Here is a tiny trained network, its code and every weight. The questions are about switching its units off for an input and a class, where a switched-off unit gives its printed mean instead of its output.

import numpy as np


def w(rows, s, z=0):
    codes = np.array(rows[::2]) - 128.0
    scale = np.full(codes.shape[1], s)
    scale[-1] = z or s
    return codes * scale


def f(y):
    return np.maximum(y, 0)


def log_softmax(a):
    a = a - a.max(-1, keepdims=True)
    return a - np.log(np.exp(a).sum(-1, keepdims=True))


def net(x, mask):
    res = np.array(x, float).reshape(1, 3) / 4 @ E
    y = f(res @ A[0][:, :-1].T + A[0][:, -1])
    res = res + np.where(mask, y, B[0][:, -1]) @ B[0][:, :-1]
    return log_softmax(res[-1] @ U[:, :-1].T + U[:, -1])


A, B = {}, {}
E = w([
[128,205,170,145,203,161,96,96,84],'x0',
[83,94,137,117,246,193,195,136,151],'x1',
[141,152,123,93,138,84,179,4,179],'x2',
],0.016)
A[0] = w([
[90,174,195,149,131,186,149,115,61,132],'neuron 0',
[57,101,175,139,212,201,201,163,190,3],'neuron 1',
[113,99,60,59,104,155,187,165,179,82],'neuron 2',
[174,153,186,188,131,115,85,83,62,124],'neuron 3',
[99,65,104,109,59,94,184,170,168,181],'neuron 4',
[123,187,164,41,101,106,157,103,166,86],'neuron 5',
[111,167,204,85,137,185,119,127,122,142],'neuron 6',
[151,196,149,155,143,165,158,92,138,112],'neuron 7',
[94,46,63,99,60,166,146,136,137,128],'neuron 8',
[141,167,167,104,166,178,142,132,118,55],'neuron 9',
[83,100,166,169,125,230,93,247,79,116],'neuron 10',
[105,167,105,83,181,94,143,78,195,41],'neuron 11',
[124,145,69,128,101,110,77,160,63,74],'neuron 12',
],0.011,0.0022)
B[0] = w([
[33,156,19,133,169,183,169,145,191,177],'neuron 0',
[236,208,207,99,35,96,2,174,85,227],'neuron 1',
[101,108,111,139,149,191,136,111,153,190],'neuron 2',
[116,225,73,113,144,203,113,197,136,184],'neuron 3',
[140,178,57,171,220,193,88,163,171,214],'neuron 4',
[117,131,147,121,80,63,204,89,150,176],'neuron 5',
[141,154,116,122,205,158,117,144,128,166],'neuron 6',
[103,73,199,161,203,167,129,139,167,169],'neuron 7',
[110,188,92,137,162,196,126,115,176,200],'neuron 8',
[83,159,107,141,66,179,104,159,140,166],'neuron 9',
[76,4,181,139,110,39,145,46,146,253],'neuron 10',
[134,83,153,120,144,79,221,58,129,195],'neuron 11',
[184,152,139,99,125,87,125,48,69,188],'neuron 12',
],0.0089,0.021)
U = w([
[42,150,66,134,240,248,141,189,115,176],'0',
[78,26,162,117,175,55,186,44,90,2],'1',
[254,234,126,101,21,108,70,198,71,193],'2',
],0.01,0.00094)

Each question gives the input, the list of numbers given to net, and the class t.
The units are the neurons (one row each of A and B). Each row of codes is followed by its name. A weight is (code - 128) times the scale printed after its matrix; where a second scale follows, it is the last column's (A, B and U).
mask holds one flag per neuron, in row order. A switched-off neuron (its flag False) gives its mean, the last column of its row in B, instead of its output. The means were averaged over made-up inputs and are rounded, as every weight is.
A unit's drop is (log p(t) with every unit on - log p(t) with that unit switched off) / (log p(t) with every unit on - log p(t) with every unit switched off).
The circuit of an input: a set's keep is (log p(t) with only the set's units on - log p(t) with every unit switched off) / (log p(t) with every unit on - log p(t) with every unit switched off). Starting from the 12 units with the biggest drops (on a tie, the unit counted first), units are removed one at a time, each time the one whose removal leaves the highest keep (on an exact tie, the one counted first), for as long as the keep stays at least 0.8.
units of the circuit, in order: the units of the circuit, biggest drop first
most important unit: the unit with the biggest drop
k most important neurons: the k neurons with the biggest drops, biggest first
drop of u: that unit's drop, to one decimal
input [6,4,-7], class 1: units of the circuit, in order : [neuron 10]
input [-8,-8,-5], class 0: 2 most important neurons : [neuron 1; neuron 4]
input [6,7,-4], class 2: 2 most important neurons : [neuron 1; neuron 4]
input [-5,6,0], class 2: 2 most important neurons : [neuron 1; neuron 0]
input [5,4,-6], class 1: 3 most important neurons : [neuron 10; neuron 4; neuron 8]
input [-4,-5,-6], class 1: 2 most important neurons : [neuron 1; neuron 10]
input [-8,-6,7], class 0: 2 most important neurons : [neuron 4; neuron 10]
input [5,-8,8], class 1: 2 most important neurons : [neuron 1; neuron 11]
input [4,7,-7], class 1: 3 most important neurons : [neuron 10; neuron 0; neuron 3]
input [-6,-8,-8], class 1: 4 most important neurons : [neuron 10; neuron 1; neuron 12; neuron 3]
input [-5,4,3], class 0: 2 most important neurons : [neuron 10; neuron 2]
input [1,7,-6], class 2: 2 most important neurons : [neuron 1; neuron 11]
input [3,4,-4], class 1: 2 most important neurons : [neuron 10; neuron 4]
input [1,6,5], class 2: 2 most important neurons : [neuron 1; neuron 10]
input [-8,-1,7], class 0: most important unit : neuron 4
input [-6,-2,5], class 0: 2 most important neurons : [neuron 10; neuron 4]
input [1,-3,-8], class 1: drop of neuron 10 : 0.4
input [-7,-5,-3], class 0: drop of neuron 1 : 0.5
input [5,-4,-8], class 1: drop of neuron 10 : 1.4
input [-3,2,2], class 0: drop of neuron 10 : 4.1
input [7,-6,2], class 0: units of the circuit, in order : [neuron 1]
